Questions about the matrix below. Rows and columns are numbered from 0.
1) The entry directly below -2.411?
2) The entry in row 0 and column 1?
3) The entry just right of the largest entry?
4) The entry directly above -0.344?
5) The entry directly above the smallest entry?
6) The entry directly above -3.958?
7) The bottom-right entry?
8) The top-left entry?
-1.820	-2.411	-3.940	4.055	4.507	-3.929	-3.615	2.279	-0.345	0.410	-1.163	0.328	-0.336	-0.334	-0.888
-1.889	-5.166	-3.958	-0.344	-5.601	5.084	0.164	4.189	-2.555	0.406	-4.356	-2.259	0.395	-0.700	2.799
1) -5.166
2) -2.411
3) 0.164
4) 4.055
5) 4.507
6) -3.940
7) 2.799
8) -1.820

array([ -88.124,  113.219,   45.965,  -55.295,  -59.616,  110.226,
        -70.590,   93.568,  -44.158,    9.816,   45.470,  -42.209,
       -160.467, -127.040,  188.576])
The 3rd entry from the end -> -160.467
Which number is the 2nd entry from the left? 113.219
Which number is the first entry from the right? 188.576
Which number is the 1st entry? -88.124
Which number is the third entry from the left? 45.965
Which number is the second entry from the right? -127.040
The entry just right of -55.295 is -59.616
Which number is the entry just left of the centre entry? -70.590
The entry just right of the centre entry is -44.158

Read these off the row that follows.
1) What is the minimum?
2) What is the entry just right of the largest entry?
3) What is the entry just right of -11.403?
4) What is the entry just left of 10.859?
5) What is the entry just right of -15.252?
[-15.252 -11.403  -6.984   0.779  10.859 -14.323  16.263  11.772 -13.108
  15.071 -10.080]
1) -15.252
2) 11.772
3) -6.984
4) 0.779
5) -11.403

x =
0.669	2.569	-1.864	5.947	-3.574	2.601	-1.020	-3.273	-4.236	6.273	-5.590
-1.393	3.895	-3.828	2.337	-4.363	0.082	-5.684	-0.836	0.411	1.124	0.355
-0.761	1.008	-2.208	4.027	0.693	1.146	-1.875	-0.335	-2.091	2.107	-3.319
Counting starts at 0.
The bottom-left entry? -0.761
The top-left entry? 0.669
The entry just left of -1.864: 2.569
The entry directly above -4.363? -3.574
The entry at row 2, column 1? 1.008
The entry just right of 3.895 -> -3.828
The entry in row 1 and column 0? -1.393
The entry just right of the largest entry is -5.590
The entry just left of the smallest entry? 0.082
The entry just left of -3.319 is 2.107
The entry at row 0, column 2 -> -1.864
The entry just right of -4.236? 6.273
The entry directly above 4.027: 2.337
The entry just right of -2.208? 4.027
The bottom entry of the column that holds the smallest entry is -1.875
The entry directly below the centre entry? 1.146
The entry just right of the centre entry? -5.684
The entry just right of -1.864 -> 5.947
The entry just left of 0.355? 1.124

arr = [230, 208, 731, 528, 667, 393, 701, 423, 475, 800, 430]
The smallest entry?
A: 208
The entry just left of the smallest entry?
A: 230
The entry just left of 800 is 475

Read these off the table that follows.
1) Which number is the bottom-left entry?
2) Which number is the top-right entry?
3) Which number is the entry directly above 2.460?
4) Which number is the second entry on the diagonal from the top-right corner?
5) Which number is the entry just left of the largest entry?
6) Which number is the first entry on the main diagonal?
7) Which number is the entry just left of 0.775?
8) Which number is the entry just left of the centre entry?
-5.224	0.674	3.337	0.020	-1.010	1.759	-2.407	-0.958	-0.570	-1.314	0.781	0.794	-2.272
-2.450	0.578	-2.059	-0.547	-1.160	0.914	-1.858	-0.168	0.984	-0.441	2.460	0.690	-0.055
-1.363	1.362	1.022	0.775	0.588	3.059	1.737	-1.014	-0.248	-3.389	-4.772	1.924	-1.300
-0.726	-0.628	-1.460	0.649	-0.521	0.077	-2.207	0.675	-1.370	0.260	4.226	-4.467	-1.085
-0.387	0.688	-0.888	-0.504	-0.093	1.178	-0.268	-2.610	-0.054	0.624	2.580	-0.367	2.313
1) -0.387
2) -2.272
3) 0.781
4) 0.690
5) 0.260
6) -5.224
7) 1.022
8) 3.059

Read these off the row that follows.
1) Find the entry just right of 0.836.
2) Find the entry just left of the centre entry.
1.121	-1.399	1.893	-0.797	-1.470	0.836	1.956
1) 1.956
2) 1.893

-5.547	-1.251	-0.263	4.863	-0.796	-2.661	-4.401
Read off the entry just left of -0.796.
A: 4.863
The entry just left of -2.661 is -0.796
Read off the third entry from the left.
A: -0.263
The last entry -> -4.401
The first entry from the left is -5.547

X =
-0.091,-1.261,-3.403,1.954,-0.622,2.435,3.890,3.540,-0.035,-0.592,0.835,1.390,1.704,-3.775,4.406,-2.236
-1.255,0.868,3.092,-1.494,-1.342,-2.218,-2.499,-2.426,-0.832,0.164,-0.343,-0.758,1.306,4.295,-4.635,1.187
0.350,-1.350,-3.914,1.465,-0.032,2.394,3.290,2.078,-0.028,1.319,1.219,0.841,-1.530,-3.817,3.661,0.954
-1.049,0.648,2.454,0.064,-1.174,-1.040,-0.424,1.197,-0.135,-3.325,-0.908,0.463,5.903,1.999,-0.741,-4.994
1.260,-0.570,-2.324,0.584,1.455,1.402,1.082,0.444,0.611,1.375,0.398,0.108,-3.455,-2.860,2.502,1.658
-0.629,0.666,2.022,-1.455,-0.472,-1.665,-2.319,-2.762,-0.599,1.268,-0.096,-0.927,-1.192,3.135,-3.933,2.924
0.664,-0.673,-2.053,1.397,0.571,1.656,2.315,2.663,0.573,-1.130,0.092,0.891,0.949,-3.156,3.877,-2.627
The top-left entry?
Answer: -0.091
The last entry of the smallest entry's row?
Answer: -4.994
The last entry, reading row by row is -2.627
The top-right entry?
Answer: -2.236
The entry just left of 2.078 -> 3.290
The entry just right of 5.903?
Answer: 1.999
The largest entry in the first row?
Answer: 4.406
The entry directly below -0.622 -> -1.342
The bottom entry of the column that holds the largest entry?
Answer: 0.949
The entry just right of 0.648?
Answer: 2.454
The largest entry in the first column?
Answer: 1.260
The entry directly above the largest entry: -1.530
The entry directly above -2.627?
Answer: 2.924
The entry directly above 0.949?
Answer: -1.192
The second entry on the main diagonal: 0.868
The 3rd entry in reading order?
Answer: -3.403
The 2nd entry on the diagonal from the top-right corner -> -4.635
The entry directly below -4.635: 3.661
The entry directly above 4.295 is -3.775
The fifth entry from the end, reading row by row?
Answer: 0.891
The 4th entry in reading order?
Answer: 1.954
The 3rd entry on the diagonal from the top-right corner?
Answer: -3.817
The entry directly below -3.933?
Answer: 3.877
The smallest entry in the first column?
Answer: -1.255
The entry directly above -1.174 is -0.032
The first entry in the row that holds the smallest entry: -1.049
The entry directly below 1.465?
Answer: 0.064
The entry directly below 0.611: -0.599
The entry directly below the largest entry: -3.455
The third largest entry is 4.295

Questions about the array below.
1) Give the entry just left of 327.
2) Give the entry just right of -465.
3) Give the entry directly below 327.
4) Give the entry directly above the largest entry.
5) Give the entry in the bottom-left corner.
6) Give the entry just right of 327.
7) Give the entry just right of -154.
8) Give the bottom-right entry.
293,-387,284,7
-16,-148,469,-252
-263,327,436,-577
342,222,-154,-210
-30,23,374,-336
-158,-465,813,-205
440,-632,281,181
489,514,-505,-249
-173,424,273,-562
1) -263
2) 813
3) 222
4) 374
5) -173
6) 436
7) -210
8) -562

m =
[[  7.07   5.88  -5.72  15.44 -11.82   7.05   2.54  12.42   9.88]
 [  6.54   8.81  10.01   2.25   9.15  16.07   8.35   8.72   5.18]
 [  6.71  10.15   2.20  -1.88   1.09  20.95   5.93   9.47   6.41]
 [ 11.36   2.10   3.94   9.99   1.91  13.99   2.59   0.56  10.65]
 [  7.16   5.87  10.93  25.79  13.10 -21.23  10.77  10.08  10.66]
 [  8.48   7.10   6.46  12.52   0.39   8.25   6.56   8.99   5.73]]
The entry in the top-right corner -> 9.88
The fourth-last entry, reading row by row is 8.25
The last entry, reading row by row -> 5.73
The smallest entry in the last column: 5.18
The entry directly below 20.95? 13.99
The entry just left of 0.39? 12.52
The entry directly above 13.10? 1.91
The top-left entry: 7.07
The first entry in the row that holds the smallest entry? 7.16
The 2nd entry from the end, reading row by row is 8.99
The last entry in the row that holds the smallest entry -> 10.66
The largest entry in the first column: 11.36
The second entry in reading order? 5.88
The entry directly above 3.94 is 2.20
The entry just right of the smallest entry: 10.77
The 2nd entry on the diagonal from the top-right corner? 8.72
The entry directly below 10.15? 2.10
The entry just left of the smallest entry is 13.10
The largest entry is 25.79
The entry directly below 9.47? 0.56
The entry directly above 8.35 -> 2.54
The third entry on the diagonal from the top-right corner -> 5.93
The entry directly above the largest entry is 9.99
The smallest entry in the first row? -11.82
The third-last entry, reading row by row is 6.56
The bottom-left entry? 8.48
The smallest entry -> -21.23
The 4th entry, reading row by row: 15.44
The second largest entry: 20.95
The entry just left of 12.52: 6.46
